Below is a small trained network, with its code and all its weights. Each question gives an input and a target symbol and asks what happens when units are switched off, that is, made to give their printed mean instead of their output.

import numpy as np


def w(rows, s, z=0):
    codes = np.array(rows[::2]) - 128.0
    scale = np.full(codes.shape[1], s)
    scale[-1] = z or s
    return codes * scale


def f(y):
    return np.maximum(y, 0)


def softmax(a):
    e = np.exp(a - a.max(-1, keepdims=True))
    return e / e.sum(-1, keepdims=True)


def log_softmax(a):
    a = a - a.max(-1, keepdims=True)
    return a - np.log(np.exp(a).sum(-1, keepdims=True))


def net(x, mask):
    ids = ['αβγδεζηλμξτφψω'.index(c) for c in x.split()]
    T = len(ids)
    res = E[ids] + P[:T]
    r = res
    for j in range(2):
        rows = slice(3 * j, 3 * j + 3)
        q, k, v = (r @ M[0][rows].T for M in (Q, K, V))
        z = softmax(np.where(np.tri(T) > 0, q @ k.T / 3**0.5, -1e9)) @ v
        o = O[0][rows]
        res = res + np.where(mask[j], z, o[:, -1]) @ o[:, :-1]
    y = f(res @ A[0][:, :-1].T + A[0][:, -1])
    res = res + np.where(mask[2:14], y, B[0][:, -1]) @ B[0][:, :-1]
    return log_softmax(res[-1] @ U[:, :-1].T + U[:, -1])


Q, K, V, O, A, B = {}, {}, {}, {}, {}, {}
E = w([
[201,247,179,145],'α',
[135,180,112,68],'β',
[126,136,138,221],'γ',
[109,171,106,159],'δ',
[52,116,138,145],'ε',
[81,171,92,80],'ζ',
[78,127,87,76],'η',
[213,232,143,120],'λ',
[184,229,158,104],'μ',
[253,139,200,228],'ξ',
[61,66,134,78],'τ',
[135,66,207,201],'φ',
[102,77,1,165],'ψ',
[106,197,66,130],'ω',
],0.0078)
P = w([
[160,119,44,163],'0',
[111,79,24,155],'1',
[40,230,193,179],'2',
[222,145,128,1],'3',
[124,60,22,149],'4',
[39,185,232,164],'5',
[221,154,111,24],'6',
],0.0075)
Q[0] = w([
[226,133,136,22],'head 0',
[159,208,163,2],'head 0',
[44,139,125,140],'head 0',
[169,51,28,139],'head 1',
[224,142,169,121],'head 1',
[127,171,65,205],'head 1',
],0.008)
K[0] = w([
[83,3,206,156],'head 0',
[27,98,213,165],'head 0',
[118,223,101,31],'head 0',
[44,15,56,84],'head 1',
[125,83,140,229],'head 1',
[173,162,174,35],'head 1',
],0.0073)
V[0] = w([
[146,15,253,167],'head 0',
[123,136,204,107],'head 0',
[115,14,128,76],'head 0',
[91,142,220,230],'head 1',
[162,107,24,212],'head 1',
[8,135,38,86],'head 1',
],0.0054)
O[0] = w([
[168,16,241,30,24],'head 0',
[99,107,188,113,66],'head 0',
[185,78,99,17,30],'head 0',
[64,103,229,214,147],'head 1',
[201,72,16,169,254],'head 1',
[36,46,2,112,122],'head 1',
],0.0052,0.002)
A[0] = w([
[21,127,124,154,80],'neuron 0',
[137,215,230,201,85],'neuron 1',
[194,138,160,216,54],'neuron 2',
[48,59,32,46,50],'neuron 3',
[2,129,129,109,188],'neuron 4',
[106,68,195,206,176],'neuron 5',
[150,69,199,58,78],'neuron 6',
[203,41,26,122,172],'neuron 7',
[52,213,92,134,253],'neuron 8',
[46,7,95,163,89],'neuron 9',
[219,26,123,126,201],'neuron 10',
[130,16,85,221,78],'neuron 11',
],0.0082,0.0048)
B[0] = w([
[176,118,179,60,156],'neuron 0',
[132,37,96,97,211],'neuron 1',
[189,72,195,52,166],'neuron 2',
[169,51,170,19,170],'neuron 3',
[188,61,215,81,180],'neuron 4',
[96,212,94,141,183],'neuron 5',
[23,229,131,174,140],'neuron 6',
[52,225,79,32,236],'neuron 7',
[182,57,73,199,254],'neuron 8',
[161,1,156,197,163],'neuron 9',
[86,188,223,69,196],'neuron 10',
[28,82,197,186,180],'neuron 11',
],0.0086,0.0075)
U = w([
[221,13,169,210,182],'α',
[226,68,224,72,121],'β',
[152,115,73,136,110],'γ',
[150,118,145,26,7],'δ',
[193,195,88,148,166],'ε',
[231,209,90,162,146],'ζ',
[80,89,121,122,42],'η',
[62,168,90,223,134],'λ',
[110,193,81,50,69],'μ',
[109,131,63,164,92],'ξ',
[167,106,80,76,3],'τ',
[65,237,216,116,217],'φ',
[158,236,70,134,216],'ψ',
[2,158,166,220,117],'ω',
],0.0077,0.004)

Each question gives the input, a string of symbols that net reads in full, and the target symbol t.
The units are the heads (3 rows each of Q, K, V and O) and the neurons (one row each of A and B). Each row of codes is followed by its name. A weight is (code - 128) times the scale printed after its matrix; where a second scale follows, it is the last column's (O, A, B and U).
mask holds one flag per unit, heads first, then neurons. A switched-off unit (its flag False) gives its mean, the last column of its rows in O or B, instead of its output. The means were averaged over made-up inputs and are rounded, as every weight is.
A unit's drop is (log p(t) with every unit on - log p(t) with that unit switched off) / (log p(t) with every unit on - log p(t) with every unit switched off).
The circuit of an input: a set's keep is (log p(t) with only the set's units on - log p(t) with every unit switched off) / (log p(t) with every unit on - log p(t) with every unit switched off). Starting from the 12 units with the biggest drops (on a tie, the unit counted first), units are removed one at a time, each time the one whose removal leaves the highest keep (on an exact tie, the one counted first), for as long as the keep stays at least 0.8.
units of the circuit, in order: the units of the circuit, biggest drop first
most important unit: the unit with the biggest drop
top k neurons: the k neurons with the biggest drops, biggest first
which heads matter: for each layer, one digit per head in row order, 1 if its drop is at least 0.15 and else 0, layers parted by /
input τ μ ω φ ψ, target η: units of the circuit, in order -> [neuron 7; neuron 11; neuron 9; neuron 3]
input λ η φ β, target φ: which heads matter -> 10
input φ φ δ, target α: which heads matter -> 00
input β δ ξ λ λ γ, target α: units of the circuit, in order -> [neuron 7; neuron 1]
input λ ε ε δ γ η, target α: units of the circuit, in order -> [neuron 7; neuron 8]
input ζ λ ξ, target α: units of the circuit, in order -> [neuron 1; neuron 7]
input η ψ ζ η, target μ: units of the circuit, in order -> [head 1; neuron 7]
input λ φ δ φ τ, target β: units of the circuit, in order -> [neuron 3; neuron 4]
input ξ ψ ξ γ φ α, target α: top 2 neurons -> [neuron 1; neuron 7]
input ε φ φ α, target φ: units of the circuit, in order -> [head 0; neuron 6; neuron 8]
input ζ φ φ ψ δ φ η, target φ: units of the circuit, in order -> [head 0; neuron 6; neuron 8; neuron 1]
input ξ δ φ λ, target φ: units of the circuit, in order -> [head 0; neuron 6; neuron 8]
input α δ γ ε β φ, target α: units of the circuit, in order -> [neuron 7]
input η ξ φ ζ, target φ: most important unit -> head 0
input λ τ φ ε τ, target β: which heads matter -> 01
input ε η τ φ τ ψ, target α: top 2 neurons -> [neuron 7; neuron 9]
input ξ β β ψ, target μ: which heads matter -> 01
input φ ξ α ε ω ψ, target α: which heads matter -> 00
input ξ γ γ ξ λ η φ, target φ: top 3 neurons -> [neuron 8; neuron 10; neuron 6]
input ε β ζ, target α: most important unit -> neuron 8
